Below is a small trained network, with its code and all its weights. Each question gives an input and a class and asks what happens when units are switched off, that is, made to give their printed mean instead of their output.

import numpy as np


def w(rows, s, z=0):
    codes = np.array(rows[::2]) - 128.0
    scale = np.full(codes.shape[1], s)
    scale[-1] = z or s
    return codes * scale


def f(y):
    return np.maximum(y, 0)


def log_softmax(a):
    a = a - a.max(-1, keepdims=True)
    return a - np.log(np.exp(a).sum(-1, keepdims=True))


def net(x, mask):
    res = np.array(x, float).reshape(1, 4) / 4 @ E
    y = f(res @ A[0][:, :-1].T + A[0][:, -1])
    res = res + np.where(mask, y, B[0][:, -1]) @ B[0][:, :-1]
    return log_softmax(res[-1] @ U[:, :-1].T + U[:, -1])


A, B = {}, {}
E = w([
[180,168,51,63,204,240],'x0',
[114,51,175,151,45,255],'x1',
[127,127,128,127,128,128],'x2',
[184,131,21,84,22,102],'x3',
],0.007)
A[0] = w([
[129,149,97,131,138,92,109],'N1',
[121,135,88,110,157,146,86],'N2',
[124,131,192,151,48,64,75],'N3',
[113,127,200,130,194,145,40],'N4',
[118,119,143,130,105,150,86],'N5',
[132,124,144,151,90,174,143],'N6',
[154,137,83,116,173,184,109],'N7',
[139,154,112,145,174,63,150],'N8',
[159,133,7,118,11,105,7],'N9',
[122,106,185,137,44,229,152],'N10',
[138,116,87,125,165,160,64],'N11',
[143,114,105,138,157,94,154],'N12',
[146,137,128,103,164,76,177],'N13',
[149,137,87,123,170,182,104],'N14',
[139,120,141,132,85,157,138],'N15',
[142,128,78,98,95,133,5],'N16',
[142,144,101,160,135,109,103],'N17',
[132,125,165,139,90,94,84],'N18',
[133,116,115,122,110,114,72],'N19',
[141,117,137,140,117,144,128],'N20',
[116,96,191,141,70,30,87],'N21',
[140,129,60,108,178,200,111],'N22',
[130,125,186,151,204,148,13],'N23',
[125,133,83,115,205,33,139],'N24',
[121,116,157,139,76,198,157],'N25',
[125,126,223,132,212,145,16],'N26',
[116,127,95,126,166,83,182],'N27',
],0.016,0.0023)
B[0] = w([
[169,116,126,105,121,106,170],'N1',
[112,128,151,120,122,167,164],'N2',
[61,131,180,121,138,211,218],'N3',
[93,119,89,191,128,67,206],'N4',
[156,135,112,113,131,128,156],'N5',
[175,127,110,92,133,124,182],'N6',
[78,135,164,111,132,202,199],'N7',
[198,121,120,82,126,119,203],'N8',
[77,124,77,244,143,5,246],'N9',
[249,134,113,58,122,103,253],'N10',
[98,116,162,119,133,166,167],'N11',
[155,130,120,102,125,124,164],'N12',
[183,129,128,95,112,122,188],'N13',
[77,127,166,105,123,187,192],'N14',
[163,120,114,102,125,100,170],'N15',
[92,125,123,173,138,82,170],'N16',
[145,123,112,107,128,118,152],'N17',
[93,126,146,125,133,176,173],'N18',
[118,121,135,154,132,118,143],'N19',
[149,128,130,118,128,122,150],'N20',
[50,143,173,113,134,240,235],'N21',
[74,139,180,118,126,220,215],'N22',
[88,119,106,185,126,59,201],'N23',
[234,125,114,65,119,122,233],'N24',
[202,129,117,78,119,116,210],'N25',
[88,132,85,210,128,47,224],'N26',
[183,129,117,105,117,138,184],'N27',
],0.026,0.012)
U = w([
[255,123,83,37,124,109,219],'0',
[33,144,187,113,159,233,3],'1',
[68,113,44,232,163,17,236],'2',
],0.0095,0.00042)

Each question gives the input, the list of numbers given to net, and the class t.
The units are the neurons (one row each of A and B). Each row of codes is followed by its name. A weight is (code - 128) times the scale printed after its matrix; where a second scale follows, it is the last column's (A, B and U).
mask holds one flag per neuron, in row order. A switched-off neuron (its flag False) gives its mean, the last column of its row in B, instead of its output. The means were averaged over made-up inputs and are rounded, as every weight is.
A unit's drop is (log p(t) with every unit on - log p(t) with that unit switched off) / (log p(t) with every unit on - log p(t) with every unit switched off).
The circuit of an input: a set's keep is (log p(t) with only the set's units on - log p(t) with every unit switched off) / (log p(t) with every unit on - log p(t) with every unit switched off). Starting from the 12 units with the biggest drops (on a tie, the unit counted first), units are removed one at a time, each time the one whose removal leaves the highest keep (on an exact tie, the one counted first), for as long as the keep stays at least 0.8.
units of the circuit, in order: the units of the circuit, biggest drop first
top k neurons: the k neurons with the biggest drops, biggest first
drop of u: that unit's drop, to one decimal
input [6,4,5,7], class 2: units of the circuit, in order : N9
input [-7,5,-8,-1], class 1: top 2 neurons : N21; N3
input [6,5,-8,0], class 1: top 4 neurons : N22; N7; N24; N14
input [6,-2,6,-6], class 1: top 2 neurons : N9; N22
input [-4,-1,2,-4], class 1: top 2 neurons : N9; N21
input [-3,1,-6,-4], class 2: top 2 neurons : N22; N26
input [8,6,-1,-5], class 1: top 2 neurons : N22; N7
input [7,-6,-2,6], class 1: top 4 neurons : N22; N10; N7; N14
input [-6,4,5,-2], class 1: top 2 neurons : N21; N3
input [4,-5,-7,-7], class 2: top 2 neurons : N26; N23
input [-8,7,-5,8], class 1: top 4 neurons : N21; N3; N26; N18
input [6,2,-8,-8], class 2: drop of N4 : 0.2
input [-7,4,-4,0], class 1: drop of N21 : 0.1
input [-6,-4,-7,-1], class 1: units of the circuit, in order : N21
input [-4,0,-3,7], class 2: drop of N9 : 2.6
